Below are the code and all the weights of a small trained network. Each question names an input and a target symbol and asks about switching units off, where a switched-off unit gives its printed mean instead of its output.

import numpy as np


def w(rows, s, z=0):
    codes = np.array(rows[::2]) - 128.0
    scale = np.full(codes.shape[1], s)
    scale[-1] = z or s
    return codes * scale


def norm(h):
    return h / np.sqrt((h * h).mean(-1, keepdims=True) + 1e-5)


def f(y):
    return np.maximum(y, 0)


def softmax(a):
    e = np.exp(a - a.max(-1, keepdims=True))
    return e / e.sum(-1, keepdims=True)


def log_softmax(a):
    a = a - a.max(-1, keepdims=True)
    return a - np.log(np.exp(a).sum(-1, keepdims=True))


def net(x, mask):
    ids = ['γδηλξπτψ'.index(c) for c in x.split()]
    T = len(ids)
    res = E[ids] + P[:T]
    u = 0
    for l in range(3):
        r = norm(res)
        for j in range(3):
            rows = slice(4 * j, 4 * j + 4)
            q, k, v = (r @ M[l][rows].T for M in (Q, K, V))
            z = softmax(np.where(np.tri(T) > 0, q @ k.T / 4**0.5, -1e9)) @ v
            o = O[l][rows]
            res = res + np.where(mask[u + j], z, o[:, -1]) @ o[:, :-1]
        u += 3
        y = f(norm(res) @ A[l][:, :-1].T + A[l][:, -1])
        res = res + np.where(mask[u : u + 4], y, B[l][:, -1]) @ B[l][:, :-1]
        u += 4
    return log_softmax(norm(res)[-1] @ U[:, :-1].T + U[:, -1])


Q, K, V, O, A, B = {}, {}, {}, {}, {}, {}
E = w([
[114,181,5,146,238],'γ',
[139,152,164,185,170],'δ',
[200,106,144,143,104],'η',
[202,130,86,88,127],'λ',
[161,100,104,151,127],'ξ',
[170,102,147,192,121],'π',
[114,119,120,209,166],'τ',
[133,102,103,180,144],'ψ',
],0.014)
P = w([
[160,60,131,129,168],'0',
[156,155,102,153,110],'1',
[213,36,171,179,205],'2',
[100,137,103,142,71],'3',
[164,94,159,158,170],'4',
[65,129,170,89,82],'5',
[149,117,148,158,173],'6',
[80,249,182,210,121],'7',
],0.02)
Q[0] = w([
[148,120,141,126,189],'L0H0',
[139,228,212,96,151],'L0H0',
[70,139,163,71,149],'L0H0',
[13,126,112,79,78],'L0H0',
[135,108,109,166,169],'L0H1',
[174,94,135,72,47],'L0H1',
[5,192,119,79,76],'L0H1',
[92,73,68,147,108],'L0H1',
[132,178,103,145,32],'L0H2',
[91,103,58,156,107],'L0H2',
[186,170,103,146,58],'L0H2',
[86,135,173,204,102],'L0H2',
],0.028)
K[0] = w([
[86,64,168,130,143],'L0H0',
[72,127,155,66,109],'L0H0',
[65,82,100,138,95],'L0H0',
[111,152,63,156,48],'L0H0',
[119,158,132,94,154],'L0H1',
[178,102,127,191,115],'L0H1',
[66,97,127,162,2],'L0H1',
[121,188,138,130,107],'L0H1',
[67,133,128,74,85],'L0H2',
[90,104,62,165,114],'L0H2',
[122,166,102,90,58],'L0H2',
[64,117,176,151,103],'L0H2',
],0.031)
V[0] = w([
[80,215,133,126,221],'L0H0',
[200,127,248,219,113],'L0H0',
[74,207,187,230,239],'L0H0',
[216,211,196,38,172],'L0H0',
[147,176,123,78,122],'L0H1',
[119,86,129,137,129],'L0H1',
[149,176,136,157,135],'L0H1',
[145,155,120,66,116],'L0H1',
[85,105,189,223,69],'L0H2',
[153,73,174,37,165],'L0H2',
[61,142,199,176,231],'L0H2',
[97,52,57,46,207],'L0H2',
],0.013)
O[0] = w([
[171,94,64,148,89,67],'L0H0',
[192,168,191,95,212,253],'L0H0',
[248,112,83,136,113,182],'L0H0',
[77,55,105,89,156,67],'L0H0',
[109,124,95,98,135,65],'L0H1',
[131,124,149,144,114,158],'L0H1',
[127,138,131,138,160,129],'L0H1',
[107,124,108,104,120,65],'L0H1',
[133,137,191,192,132,146],'L0H2',
[168,93,120,84,145,111],'L0H2',
[131,100,72,192,186,154],'L0H2',
[169,136,72,71,174,148],'L0H2',
],0.017,0.0057)
A[0] = w([
[140,153,125,150,89,67],'L0N0',
[177,3,177,123,146,178],'L0N1',
[151,85,143,120,76,10],'L0N2',
[153,83,146,27,81,2],'L0N3',
],0.03,0.0027)
B[0] = w([
[152,171,107,164,132,171],'L0N0',
[188,107,255,137,217,246],'L0N1',
[142,128,189,160,82,146],'L0N2',
[148,179,110,43,66,176],'L0N3',
],0.02,0.013)
Q[1] = w([
[161,16,162,36,60],'L1H0',
[134,123,253,107,33],'L1H0',
[102,83,98,181,178],'L1H0',
[131,174,82,32,152],'L1H0',
[165,186,139,120,167],'L1H1',
[105,61,110,156,80],'L1H1',
[153,146,81,123,127],'L1H1',
[105,157,109,104,124],'L1H1',
[137,230,172,81,174],'L1H2',
[40,193,89,105,60],'L1H2',
[68,72,164,71,186],'L1H2',
[196,99,96,27,36],'L1H2',
],0.029)
K[1] = w([
[149,77,156,47,95],'L1H0',
[146,103,254,106,53],'L1H0',
[102,110,111,172,188],'L1H0',
[118,169,80,54,128],'L1H0',
[123,108,173,148,149],'L1H1',
[135,166,73,123,130],'L1H1',
[88,129,119,149,160],'L1H1',
[104,107,140,128,107],'L1H1',
[157,214,189,96,172],'L1H2',
[29,169,101,94,45],'L1H2',
[65,57,164,72,201],'L1H2',
[195,85,98,31,71],'L1H2',
],0.032)
V[1] = w([
[111,152,84,140,116],'L1H0',
[142,24,168,211,173],'L1H0',
[119,115,117,140,125],'L1H0',
[115,162,88,94,96],'L1H0',
[116,52,162,166,137],'L1H1',
[117,116,112,129,187],'L1H1',
[144,109,182,167,108],'L1H1',
[131,139,154,63,130],'L1H1',
[180,191,28,118,134],'L1H2',
[93,36,116,116,76],'L1H2',
[124,5,168,68,207],'L1H2',
[235,70,168,176,116],'L1H2',
],0.025)
O[1] = w([
[118,68,94,129,121,113],'L1H0',
[175,150,139,5,40,111],'L1H0',
[140,122,111,115,109,110],'L1H0',
[133,119,92,184,151,109],'L1H0',
[118,112,175,138,146,140],'L1H1',
[130,104,196,122,99,169],'L1H1',
[36,64,154,113,184,164],'L1H1',
[103,138,159,79,96,178],'L1H1',
[190,80,237,122,66,113],'L1H2',
[188,128,10,116,99,8],'L1H2',
[218,243,44,59,236,139],'L1H2',
[176,44,145,163,236,228],'L1H2',
],0.019,0.015)
A[1] = w([
[239,94,16,174,231,3],'L1N0',
[226,18,176,86,147,130],'L1N1',
[155,77,33,78,101,124],'L1N2',
[253,143,114,62,117,165],'L1N3',
],0.031,0.0041)
B[1] = w([
[4,92,91,240,119,225],'L1N0',
[175,197,64,15,123,251],'L1N1',
[156,191,193,134,171,142],'L1N2',
[146,142,222,80,161,207],'L1N3',
],0.036,0.024)
Q[2] = w([
[154,183,142,122,148],'L2H0',
[193,122,190,112,188],'L2H0',
[88,90,81,153,117],'L2H0',
[98,151,142,110,54],'L2H0',
[142,174,139,108,157],'L2H1',
[99,209,107,5,168],'L2H1',
[112,178,81,151,221],'L2H1',
[158,114,140,184,150],'L2H1',
[91,141,107,132,131],'L2H2',
[60,195,107,113,153],'L2H2',
[183,73,130,138,153],'L2H2',
[189,54,130,157,100],'L2H2',
],0.031)
K[2] = w([
[125,146,106,105,135],'L2H0',
[252,152,169,93,157],'L2H0',
[118,111,117,174,106],'L2H0',
[46,112,165,124,136],'L2H0',
[142,117,168,121,146],'L2H1',
[137,102,140,24,198],'L2H1',
[135,111,67,119,254],'L2H1',
[143,115,150,184,131],'L2H1',
[153,121,121,122,85],'L2H2',
[119,111,149,161,9],'L2H2',
[140,129,106,164,177],'L2H2',
[170,132,88,94,198],'L2H2',
],0.031)
V[2] = w([
[125,143,163,97,149],'L2H0',
[81,236,113,170,202],'L2H0',
[121,214,82,177,179],'L2H0',
[68,97,59,187,140],'L2H0',
[43,70,124,93,75],'L2H1',
[158,164,134,133,110],'L2H1',
[117,180,169,118,84],'L2H1',
[159,86,105,7,156],'L2H1',
[99,80,144,150,29],'L2H2',
[105,123,133,165,148],'L2H2',
[136,129,123,166,140],'L2H2',
[55,87,162,78,59],'L2H2',
],0.018)
O[2] = w([
[116,122,153,145,175,202],'L2H0',
[158,79,241,50,150,213],'L2H0',
[160,83,180,33,119,152],'L2H0',
[165,103,100,109,5,9],'L2H0',
[163,127,107,206,139,66],'L2H1',
[105,118,121,108,168,136],'L2H1',
[105,135,45,184,182,144],'L2H1',
[103,243,169,85,83,164],'L2H1',
[90,130,33,192,207,161],'L2H2',
[97,125,142,103,159,132],'L2H2',
[118,133,116,106,141,122],'L2H2',
[98,114,115,216,177,173],'L2H2',
],0.015,0.013)
A[2] = w([
[216,93,46,128,3,86],'L2N0',
[88,145,6,86,70,22],'L2N1',
[73,108,191,96,112,254],'L2N2',
[60,32,103,165,111,87],'L2N3',
],0.047,0.0051)
B[2] = w([
[191,239,99,231,150,214],'L2N0',
[148,1,91,68,61,172],'L2N1',
[152,113,52,148,143,250],'L2N2',
[137,182,165,54,107,218],'L2N3',
],0.048,0.022)
U = w([
[194,185,162,6,189,122],'γ',
[84,88,188,171,254,123],'δ',
[34,182,7,138,196,89],'η',
[212,27,168,155,169,88],'λ',
[100,107,243,136,86,165],'ξ',
[182,208,70,187,117,183],'π',
[116,74,54,70,98,252],'τ',
[5,237,161,80,86,58],'ψ',
],0.0088,0.0036)

Each question gives the input, a string of symbols that net reads in full, and the target symbol t.
The units are the heads (4 rows each of Q, K, V and O) and the neurons (one row each of A and B). Each row of codes is followed by its name. A weight is (code - 128) times the scale printed after its matrix; where a second scale follows, it is the last column's (O, A, B and U).
mask holds one flag per unit, layer by layer, with each layer's heads first. A switched-off unit (its flag False) gives its mean, the last column of its rows in O or B, instead of its output. The means were averaged over made-up inputs and are rounded, as every weight is.
A unit's drop is (log p(t) with every unit on - log p(t) with that unit switched off) / (log p(t) with every unit on - log p(t) with every unit switched off).
The circuit of an input: a set's keep is (log p(t) with only the set's units on - log p(t) with every unit switched off) / (log p(t) with every unit on - log p(t) with every unit switched off). Starting from the 12 units with the biggest drops (on a tie, the unit counted first), units are removed one at a time, each time the one whose removal leaves the highest keep (on an exact tie, the one counted first), for as long as the keep stays at least 0.8.
units of the circuit, in order: the units of the circuit, biggest drop first
k most important neurons of layer l: the k neurons of layer l with the biggest drops, biggest first
heads that matter: for each layer, one digit per head in row order, 1 if its drop is at least 0.15 and else 0, layers parted by /
input ξ ξ γ η, target ψ: units of the circuit, in order : L1H2, L0N1, L0H0
input γ λ γ ξ, target τ: heads that matter : 101 / 001 / 000
input ξ δ λ η λ γ, target η: units of the circuit, in order : L0H0, L1H2, L2N2, L2N3
input ψ π π ψ, target δ: units of the circuit, in order : L0H2, L1H2, L1N1
input ψ λ λ ψ γ δ, target ξ: units of the circuit, in order : L0H0, L0N1, L1H2
input ψ π π τ τ γ, target λ: heads that matter : 100 / 001 / 000
input γ τ λ λ, target λ: 2 most important neurons of layer 2 : L2N0, L2N2
input γ λ λ η γ ψ ξ ξ, target ξ: 2 most important neurons of layer 2 : L2N3, L2N0
input η λ γ γ π ξ, target π: units of the circuit, in order : L0H0, L2N0, L1H2, L0N1
input λ ψ τ γ, target ξ: units of the circuit, in order : L0N1, L1H2
input ξ λ ψ τ λ, target δ: units of the circuit, in order : L0H2, L1H0, L0N1
input π ψ δ π η ψ δ λ, target ξ: most important neuron of layer 1 : L1N1
input λ γ ξ ξ, target π: heads that matter : 101 / 000 / 000
input η γ λ ξ γ λ τ λ, target τ: heads that matter : 100 / 001 / 000
input τ π λ δ π, target δ: units of the circuit, in order : L1H2, L1N0
input δ τ γ π λ ξ γ, target δ: units of the circuit, in order : L1H2, L1N0, L0H0
input ψ γ δ γ η π γ γ, target δ: 2 most important neurons of layer 2 : L2N0, L2N2
input γ γ γ, target η: heads that matter : 101 / 101 / 100
input γ τ λ ψ, target λ: 2 most important neurons of layer 2 : L2N2, L2N0
input ξ ψ γ τ π π γ ψ, target δ: units of the circuit, in order : L0H0, L1N1, L1H2
input τ η η η, target η: heads that matter : 101 / 001 / 000
input γ π λ γ λ ψ, target π: heads that matter : 100 / 001 / 000
input δ λ λ π, target τ: units of the circuit, in order : L1H2, L0H0, L0N1, L2N1
input λ γ ξ γ ψ π, target π: units of the circuit, in order : L0H0, L1H2, L2N0, L0N1
input ξ τ π τ, target λ: heads that matter : 101 / 001 / 000
input λ γ γ γ λ, target δ: heads that matter : 001 / 101 / 000
input γ γ π τ τ τ, target λ: heads that matter : 100 / 001 / 000
input ψ γ ψ δ π τ δ π, target λ: heads that matter : 000 / 001 / 000
input γ ξ δ η δ λ, target η: 3 most important neurons of layer 1 : L1N0, L1N3, L1N1
input ξ λ τ π ψ π λ δ, target δ: 2 most important neurons of layer 1 : L1N0, L1N1
